Here is a tiny trained network, its code and every weight. The questions are about switching its units off for an input and a class, where a switched-off unit gives its printed mean instead of its output.

import numpy as np


def w(rows, s, z=0):
    codes = np.array(rows[::2]) - 128.0
    scale = np.full(codes.shape[1], s)
    scale[-1] = z or s
    return codes * scale


def f(y):
    return y / 2 * (1 + np.tanh(0.7978845608 * (y + 0.044715 * y**3)))


def log_softmax(a):
    a = a - a.max(-1, keepdims=True)
    return a - np.log(np.exp(a).sum(-1, keepdims=True))


def net(x, mask):
    res = np.array(x, float).reshape(1, 4) / 4 @ E
    y = f(res @ A[0][:, :-1].T + A[0][:, -1])
    res = res + np.where(mask, y, B[0][:, -1]) @ B[0][:, :-1]
    return log_softmax(res[-1] @ U[:, :-1].T + U[:, -1])


A, B = {}, {}
E = w([
[183,78,78,77,229,170,178],'x0',
[135,74,62,94,10,164,128],'x1',
[209,118,158,72,133,62,169],'x2',
[210,103,128,122,158,163,72],'x3',
],0.011)
A[0] = w([
[144,152,137,198,134,143,107,95],'N1',
[67,130,157,172,104,188,146,119],'N2',
[62,83,120,168,94,168,2,206],'N3',
[123,127,60,196,30,158,38,207],'N4',
[164,185,120,129,37,91,27,64],'N5',
[8,163,87,178,29,135,247,222],'N6',
[165,127,74,50,150,158,40,198],'N7',
[221,108,25,134,137,29,125,252],'N8',
[111,108,134,52,186,126,169,200],'N9',
[104,137,143,98,207,81,175,106],'N10',
[110,62,124,169,71,126,39,215],'N11',
],0.0089,0.0031)
B[0] = w([
[77,162,189,165,137,205,55,150],'N1',
[115,165,87,108,94,170,66,174],'N2',
[156,254,134,72,108,119,64,224],'N3',
[169,200,80,44,46,110,141,233],'N4',
[103,91,178,229,141,105,91,188],'N5',
[160,160,89,99,122,37,132,255],'N6',
[53,18,57,152,86,174,91,195],'N7',
[129,53,195,190,74,204,185,210],'N8',
[171,117,139,141,116,90,201,194],'N9',
[121,132,159,124,193,95,185,187],'N10',
[127,153,49,127,45,72,55,198],'N11',
],0.0084,0.011)
U = w([
[92,140,69,155,114,123,90,207],'0',
[130,105,143,155,172,81,191,250],'1',
[175,6,78,163,112,151,135,76],'2',
[45,135,155,170,179,119,98,28],'3',
],0.012,0.0023)

Each question gives the input, the list of numbers given to net, and the class t.
The units are the neurons (one row each of A and B). Each row of codes is followed by its name. A weight is (code - 128) times the scale printed after its matrix; where a second scale follows, it is the last column's (A, B and U).
mask holds one flag per neuron, in row order. A switched-off neuron (its flag False) gives its mean, the last column of its row in B, instead of its output. The means were averaged over made-up inputs and are rounded, as every weight is.
A unit's drop is (log p(t) with every unit on - log p(t) with that unit switched off) / (log p(t) with every unit on - log p(t) with every unit switched off).
The circuit of an input: a set's keep is (log p(t) with only the set's units on - log p(t) with every unit switched off) / (log p(t) with every unit on - log p(t) with every unit switched off). Starting from all 11 units, units are removed one at a time, each time the one whose removal leaves the highest keep (on an exact tie, the one counted first), for as long as the keep stays at least 0.8.
circuit, biggest first: the units of the circuit, biggest drop first
top k neurons: the k neurons with the biggest drops, biggest first
drop when u is switched off: that unit's drop, to one decimal
input [7,8,-8,4], class 0: circuit, biggest first : N3
input [-3,0,2,5], class 2: circuit, biggest first : N3, N6
input [-4,4,6,-5], class 1: circuit, biggest first : N7, N3
input [-4,-2,2,-2], class 3: circuit, biggest first : N4, N11
input [0,-5,-4,8], class 3: circuit, biggest first : N4, N1
input [5,-7,-5,1], class 1: circuit, biggest first : N9, N10
input [4,-4,-5,4], class 3: circuit, biggest first : N4, N6
input [2,0,-2,-3], class 1: circuit, biggest first : N11, N7
input [-6,6,8,-1], class 2: top 2 neurons : N3, N8
input [-6,-1,6,-5], class 1: circuit, biggest first : N3, N11
input [0,-5,1,8], class 2: circuit, biggest first : N3, N7
input [-4,-4,1,1], class 3: top 3 neurons : N4, N6, N9
input [1,-1,0,-1], class 1: top 2 neurons : N7, N11
input [-4,-8,-8,-8], class 0: circuit, biggest first : N6
input [2,-4,8,8], class 2: top 2 neurons : N7, N8
input [3,-4,-2,6], class 2: circuit, biggest first : N7, N3
input [-3,6,7,-7], class 1: top 2 neurons : N7, N6
input [3,-6,-2,6], class 2: top 4 neurons : N3, N7, N6, N5
input [3,-4,-7,4], class 3: drop when N4 is switched off : 0.7
input [-7,-7,4,6], class 3: drop when N1 is switched off : 0.1
input [4,-6,-6,-6], class 1: drop when N7 is switched off : 0.2
